Look-ups in named tables: a row name and a column name give one cell, copied from the table.

Table bibarat
cols = kuvozo, zavu, nem
gabok: [47.6, 29.2, 21.2]
mufi: [65.5, 78.1, 62.3]
fura: [51.2, 34.8, 23.4]
potonid: [69.9, 87.0, 65.0]
gen: [49.6, 29.4, 19.1]
setov: [71.5, 89.9, 66.0]
gono: [69.2, 87.1, 65.6]
gigider: [70.7, 83.9, 62.1]
pab: [52.3, 40.2, 28.4]
bik: [65.7, 75.1, 59.9]
nidulef: [67.5, 74.8, 58.0]
pazubi: [54.5, 40.5, 26.0]
valapeb: [50.2, 34.7, 24.4]
seseg: [70.7, 83.9, 62.1]

What is the nem of pab in bibarat?
28.4
What is the kuvozo of gabok in bibarat?
47.6
What is the zavu of pazubi in bibarat?
40.5
What is the kuvozo of bik in bibarat?
65.7
What is the nem of gigider in bibarat?
62.1
What is the zavu of pab in bibarat?
40.2
What is the nem of nidulef in bibarat?
58.0
What is the nem of fura in bibarat?
23.4
What is the nem of gen in bibarat?
19.1
What is the nem of gono in bibarat?
65.6
What is the zavu of mufi in bibarat?
78.1
What is the zavu of setov in bibarat?
89.9
What is the kuvozo of pazubi in bibarat?
54.5
What is the zavu of bik in bibarat?
75.1
What is the nem of pazubi in bibarat?
26.0
What is the zavu of gabok in bibarat?
29.2
What is the zavu of fura in bibarat?
34.8
What is the kuvozo of setov in bibarat?
71.5
What is the kuvozo of pab in bibarat?
52.3
What is the zavu of potonid in bibarat?
87.0

lodup
      vobe  zudavit   bof
mobu  60.1     58.9  32.3
kor   46.5     30.7  55.1
daf   41.8     60.4  53.4
rozu  51.8     77.0  93.6
lume  21.9     25.4  24.4

rozu, bof: 93.6
kor, bof: 55.1
lume, vobe: 21.9
mobu, zudavit: 58.9
lume, bof: 24.4
rozu, zudavit: 77.0
mobu, vobe: 60.1
daf, zudavit: 60.4
daf, bof: 53.4
mobu, bof: 32.3
kor, zudavit: 30.7
rozu, vobe: 51.8
lume, zudavit: 25.4
daf, vobe: 41.8
kor, vobe: 46.5
Row with the largest vobe: mobu

pafu
fields: vipi, fov
senufu: [1.127, 5.773]
napaga: [6.663, 1.840]
kogedak: [6.712, 1.912]
moros: [1.702, 3.660]
bab: [0.492, 4.712]
tor: [8.001, 8.540]
rizuvuv: [8.789, 5.757]
nazami: [2.109, 8.820]

fov of senufu is 5.773
vipi of kogedak is 6.712
fov of rizuvuv is 5.757
vipi of rizuvuv is 8.789
fov of napaga is 1.840
fov of kogedak is 1.912
vipi of tor is 8.001
fov of bab is 4.712
vipi of nazami is 2.109
fov of nazami is 8.820
Which row has the largest vipi? rizuvuv

Table gula
	tesora	lal	vef	sumu	det	sas	mul
tib	180	132	71	105	164	39	180
tun	137	110	101	114	169	58	247
mel	119	150	177	153	99	232	34
kan	167	129	84	99	165	28	216
lib	151	117	82	116	169	55	254
tepegiz	211	176	74	112	116	83	30

vef of mel = 177
sumu of mel = 153
mul of kan = 216
sumu of tun = 114
sumu of lib = 116
sumu of tib = 105
det of tib = 164
vef of kan = 84
lal of tib = 132
det of kan = 165
tesora of kan = 167

lufini:
	figid	dev	mib	meloval	topa	sim	pegife	bep
tev	170	107	155	145	111	114	153	173
batolig	170	106	161	141	111	98	161	160
natuni	166	173	73	79	158	199	71	161
mafa	58	137	159	199	149	124	149	47
met	156	84	171	158	86	98	172	151
losise	115	159	110	115	159	165	113	121
zefoz	160	96	164	140	96	103	169	163
kupe	115	160	109	110	159	158	109	119
fuvike	84	175	124	150	181	155	106	78
petiv	123	166	97	111	160	170	107	133
dupizev	171	103	154	134	103	114	163	175

What is the figid of tev in lufini? 170
What is the pegife of fuvike in lufini? 106
What is the sim of dupizev in lufini? 114
What is the sim of losise in lufini? 165
What is the figid of kupe in lufini? 115
What is the pegife of tev in lufini? 153
What is the mib of kupe in lufini? 109
What is the topa of losise in lufini? 159
What is the bep of tev in lufini? 173
Row with the largest figid: dupizev

bini
fields: ker, moded, mulime, mab, rusun
senulu: [53, 85, 61, 39, 74]
figen: [70, 52, 59, 79, 65]
fedop: [64, 84, 79, 55, 67]
sepi: [79, 43, 66, 95, 60]
sapel: [73, 50, 62, 84, 64]
demug: [80, 71, 93, 83, 60]
dofu: [71, 54, 61, 79, 65]
kugo: [55, 85, 63, 42, 73]
guk: [71, 52, 60, 80, 65]
rulel: [74, 50, 62, 85, 63]
sov: [43, 90, 50, 23, 78]
zotuf: [82, 70, 96, 86, 59]
fuf: [79, 44, 66, 95, 61]

sapel, mab -> 84
sapel, moded -> 50
fedop, rusun -> 67
sepi, mulime -> 66
sapel, ker -> 73
fuf, rusun -> 61
senulu, ker -> 53
sepi, mab -> 95
dofu, mab -> 79
fuf, ker -> 79
figen, ker -> 70
fedop, mab -> 55
kugo, rusun -> 73
sepi, ker -> 79
figen, rusun -> 65
rulel, ker -> 74

nimagat.tsv
	mek	goro	sorifut	nit	gil
meboza	762	355	446	823	792
sonile	955	600	469	789	158
vezi	454	724	928	394	680

What is the sorifut of vezi in nimagat? 928
What is the gil of vezi in nimagat? 680
What is the mek of meboza in nimagat? 762
What is the goro of sonile in nimagat? 600
What is the sorifut of meboza in nimagat? 446
What is the sorifut of sonile in nimagat? 469
What is the nit of sonile in nimagat? 789
What is the goro of meboza in nimagat? 355
What is the mek of sonile in nimagat? 955
What is the nit of meboza in nimagat? 823
What is the gil of sonile in nimagat? 158
What is the gil of meboza in nimagat? 792
What is the nit of vezi in nimagat? 394
What is the goro of vezi in nimagat? 724
What is the mek of vezi in nimagat? 454

kadu:
,fofur,nilokis
goso,10.10,64.03
ler,-50.34,25.56
rade,-26.37,42.66
pozezi,45.06,58.71
sebeb,28.90,43.90
fur,7.97,41.34
fas,11.91,64.08
vana,0.03,81.96
magizek,-22.76,28.54
kogero,-50.23,24.11

What is the fofur of vana in kadu? 0.03
What is the nilokis of magizek in kadu? 28.54
What is the fofur of fas in kadu? 11.91
What is the fofur of ler in kadu? -50.34
What is the nilokis of vana in kadu? 81.96
What is the nilokis of kogero in kadu? 24.11
What is the nilokis of fur in kadu? 41.34
What is the nilokis of sebeb in kadu? 43.90
What is the fofur of magizek in kadu? -22.76
What is the nilokis of pozezi in kadu? 58.71
What is the fofur of pozezi in kadu? 45.06
What is the fofur of goso in kadu? 10.10
What is the fofur of sebeb in kadu? 28.90
What is the nilokis of goso in kadu? 64.03
What is the nilokis of fas in kadu? 64.08
What is the fofur of fur in kadu? 7.97
What is the nilokis of ler in kadu? 25.56
What is the fofur of kogero in kadu? -50.23
What is the fofur of rade in kadu? -26.37
What is the nilokis of rade in kadu? 42.66
Row with the largest nilokis: vana

kuv =
,fupum,meduked,labevol,femidez,kederul,nul,supiv,gel
bog,172,89,163,128,96,121,146,181
lopipet,63,187,77,88,179,164,76,84
gep,159,99,195,179,72,84,164,129
toka,158,83,182,143,88,117,163,165
tulu,25,206,96,100,187,124,65,32
pif,161,84,174,139,81,114,154,179
lugok,64,170,117,99,165,120,88,85
livisa,165,83,161,135,94,121,154,172
nal,160,83,175,152,85,111,159,163

fupum of pif: 161
fupum of tulu: 25
nul of tulu: 124
labevol of livisa: 161
meduked of nal: 83
nul of nal: 111
femidez of pif: 139
labevol of nal: 175
supiv of lopipet: 76

palopi.csv
,masadu,vud,zam,fevak,potapa,tupivi
pekulak,-0.81,2.05,3.03,0.25,0.60,-1.78
sese,-0.43,0.58,2.21,-1.44,1.01,2.29
tumagit,-0.01,4.62,3.45,-0.12,-0.18,-3.96
pipef,0.19,4.13,4.57,-1.01,-0.12,-2.66
lisizak,0.47,2.33,5.72,-2.12,0.08,0.19
digo,-0.72,1.62,3.36,-0.72,0.80,0.05
topo,-0.82,1.96,3.35,-0.25,0.60,-0.94
lub,-0.24,0.10,1.36,-1.47,0.96,2.63
tomute,0.47,1.34,5.49,-2.42,0.22,1.54
nepa,-0.60,0.87,2.83,-1.39,0.94,1.59
mitu,0.34,3.39,5.41,-1.61,-0.11,-1.25
vazes,-0.78,4.18,0.44,1.83,0.05,-5.30
feluno,-0.37,4.47,2.11,0.93,-0.03,-4.83
rog,-0.72,1.37,3.12,-1.10,0.95,0.88

zam of tumagit: 3.45
fevak of pipef: -1.01
vud of pekulak: 2.05
masadu of vazes: -0.78
tupivi of pekulak: -1.78
tupivi of nepa: 1.59
zam of tomute: 5.49
vud of mitu: 3.39
potapa of nepa: 0.94
zam of digo: 3.36
potapa of tomute: 0.22
masadu of lub: -0.24
masadu of sese: -0.43
potapa of vazes: 0.05
zam of nepa: 2.83
zam of mitu: 5.41
masadu of lisizak: 0.47
Which row has the largest vud? tumagit

suf:
         duf  serudun  reg  pidukif  matefo  lamap  dun
sodepeb  150      151  141      148     125    112   70
mitilo   167      116  140      127     191    179  131
tavup    132      117  144      174      57    161  104
lisezit  135      131  126      156     221    150  167

sodepeb, pidukif => 148
mitilo, pidukif => 127
lisezit, dun => 167
lisezit, duf => 135
mitilo, dun => 131
mitilo, matefo => 191
tavup, pidukif => 174
tavup, lamap => 161
lisezit, serudun => 131
sodepeb, lamap => 112
mitilo, duf => 167
sodepeb, serudun => 151
lisezit, matefo => 221
lisezit, pidukif => 156
tavup, dun => 104
tavup, serudun => 117
sodepeb, reg => 141
sodepeb, dun => 70
lisezit, reg => 126
mitilo, lamap => 179

Table forirat
cols = gukosis, vad, rig, sifelal, vibi, sulese, gazitus, zitera, zuse, sila
gefab: [189, 161, 54, 214, 74, 30, 43, 183, 60, 151]
mirebis: [48, 191, 186, 59, 159, 201, 189, 176, 170, 75]
rilu: [109, 85, 144, 132, 108, 103, 100, 143, 67, 138]
tisemo: [42, 178, 143, 144, 106, 103, 151, 118, 43, 58]
zevotep: [212, 214, 190, 38, 125, 42, 92, 145, 111, 182]
dod: [200, 121, 191, 119, 92, 112, 155, 122, 148, 128]
tanesid: [137, 210, 212, 65, 34, 182, 147, 130, 185, 35]

sifelal of tisemo is 144
sulese of dod is 112
sila of rilu is 138
gukosis of tisemo is 42
sila of zevotep is 182
zuse of dod is 148
zuse of mirebis is 170
gazitus of rilu is 100
zitera of zevotep is 145
sulese of gefab is 30
vibi of mirebis is 159
zuse of gefab is 60
rig of gefab is 54
Which row has the largest sulese? mirebis

